Below is a small trained network, with its code and all its weights. Each question gives an input and a class and asks what happens when units are switched off, that is, made to give their printed mean instead of their output.

import numpy as np


def w(rows, s, z=0):
    codes = np.array(rows[::2]) - 128.0
    scale = np.full(codes.shape[1], s)
    scale[-1] = z or s
    return codes * scale


def norm(h):
    return h / np.sqrt((h * h).mean(-1, keepdims=True) + 1e-5)


def f(y):
    return np.maximum(y, 0)


def log_softmax(a):
    a = a - a.max(-1, keepdims=True)
    return a - np.log(np.exp(a).sum(-1, keepdims=True))


def net(x, mask):
    res = np.array(x, float).reshape(1, 2) / 4 @ E
    u = 0
    for l in range(2):
        y = f(norm(res) @ A[l][:, :-1].T + A[l][:, -1])
        res = res + np.where(mask[u : u + 4], y, B[l][:, -1]) @ B[l][:, :-1]
        u += 4
    return log_softmax(norm(res)[-1] @ U[:, :-1].T + U[:, -1])


A, B = {}, {}
E = w([
[185,109,162,158,40,39],'x0',
[252,254,78,165,92,119],'x1',
],0.009)
A[0] = w([
[123,150,168,143,122,85,234],'L0N0',
[70,120,1,89,203,123,15],'L0N1',
[156,155,140,139,139,101,254],'L0N2',
[110,143,117,106,143,202,23],'L0N3',
],0.0093,0.0025)
B[0] = w([
[1,202,45,151,163,130,236],'L0N0',
[150,40,92,234,90,125,254],'L0N1',
[145,113,121,57,209,161,246],'L0N2',
[135,151,149,239,152,96,205],'L0N3',
],0.009,0.004)
A[1] = w([
[138,49,118,183,174,254,84],'L1N0',
[85,147,89,130,202,119,37],'L1N1',
[123,67,166,101,200,141,134],'L1N2',
[101,166,128,156,46,52,4],'L1N3',
],0.0075,0.0026)
B[1] = w([
[124,62,5,179,126,91,255],'L1N0',
[128,123,151,195,8,227,176],'L1N1',
[92,50,100,143,201,106,194],'L1N2',
[166,116,180,153,124,88,181],'L1N3',
],0.013,0.005)
U = w([
[158,69,160,231,169,82,171],'0',
[134,105,128,124,254,130,253],'1',
[95,86,130,155,119,196,2],'2',
],0.0081,0.0028)

Each question gives the input, the list of numbers given to net, and the class t.
The units are the neurons (one row each of A and B). Each row of codes is followed by its name. A weight is (code - 128) times the scale printed after its matrix; where a second scale follows, it is the last column's (A, B and U).
mask holds one flag per neuron, layer by layer. A switched-off neuron (its flag False) gives its mean, the last column of its row in B, instead of its output. The means were averaged over made-up inputs and are rounded, as every weight is.
A unit's drop is (log p(t) with every unit on - log p(t) with that unit switched off) / (log p(t) with every unit on - log p(t) with every unit switched off).
The circuit of an input: a set's keep is (log p(t) with only the set's units on - log p(t) with every unit switched off) / (log p(t) with every unit on - log p(t) with every unit switched off). Starting from all 8 units, units are removed one at a time, each time the one whose removal leaves the highest keep (on an exact tie, the one counted first), for as long as the keep stays at least 0.8.
units of the circuit, in order: the units of the circuit, biggest drop first
most important unit: the unit with the biggest drop
k most important neurons: the k neurons with the biggest drops, biggest first
top k neurons in layer l: the k neurons of layer l with the biggest drops, biggest first
drop when u is switched off: that unit's drop, to one decimal
input [3,-2], class 2: most important unit -> L0N0
input [3,6], class 1: 2 most important neurons -> L0N2; L0N1
input [1,-2], class 2: 2 most important neurons -> L0N1; L1N1
input [2,2], class 2: 2 most important neurons -> L1N1; L0N2
input [3,5], class 1: units of the circuit, in order -> L0N2; L0N1; L1N1; L1N0
input [-8,-1], class 0: units of the circuit, in order -> L0N1; L0N3
input [3,2], class 2: 3 most important neurons -> L0N0; L0N2; L1N1
input [0,1], class 2: 3 most important neurons -> L1N1; L0N1; L1N0
input [3,0], class 2: 2 most important neurons -> L1N1; L0N2
input [2,5], class 1: top 3 neurons in layer 0 -> L0N2; L0N1; L0N3
input [-8,4], class 0: top 3 neurons in layer 0 -> L0N1; L0N3; L0N0
input [2,4], class 1: top 2 neurons in layer 1 -> L1N0; L1N3
input [-6,-2], class 0: drop when L0N1 is switched off -> 0.2
input [-8,-3], class 0: drop when L0N1 is switched off -> 0.2
input [3,1], class 2: drop when L0N0 is switched off -> 0.4
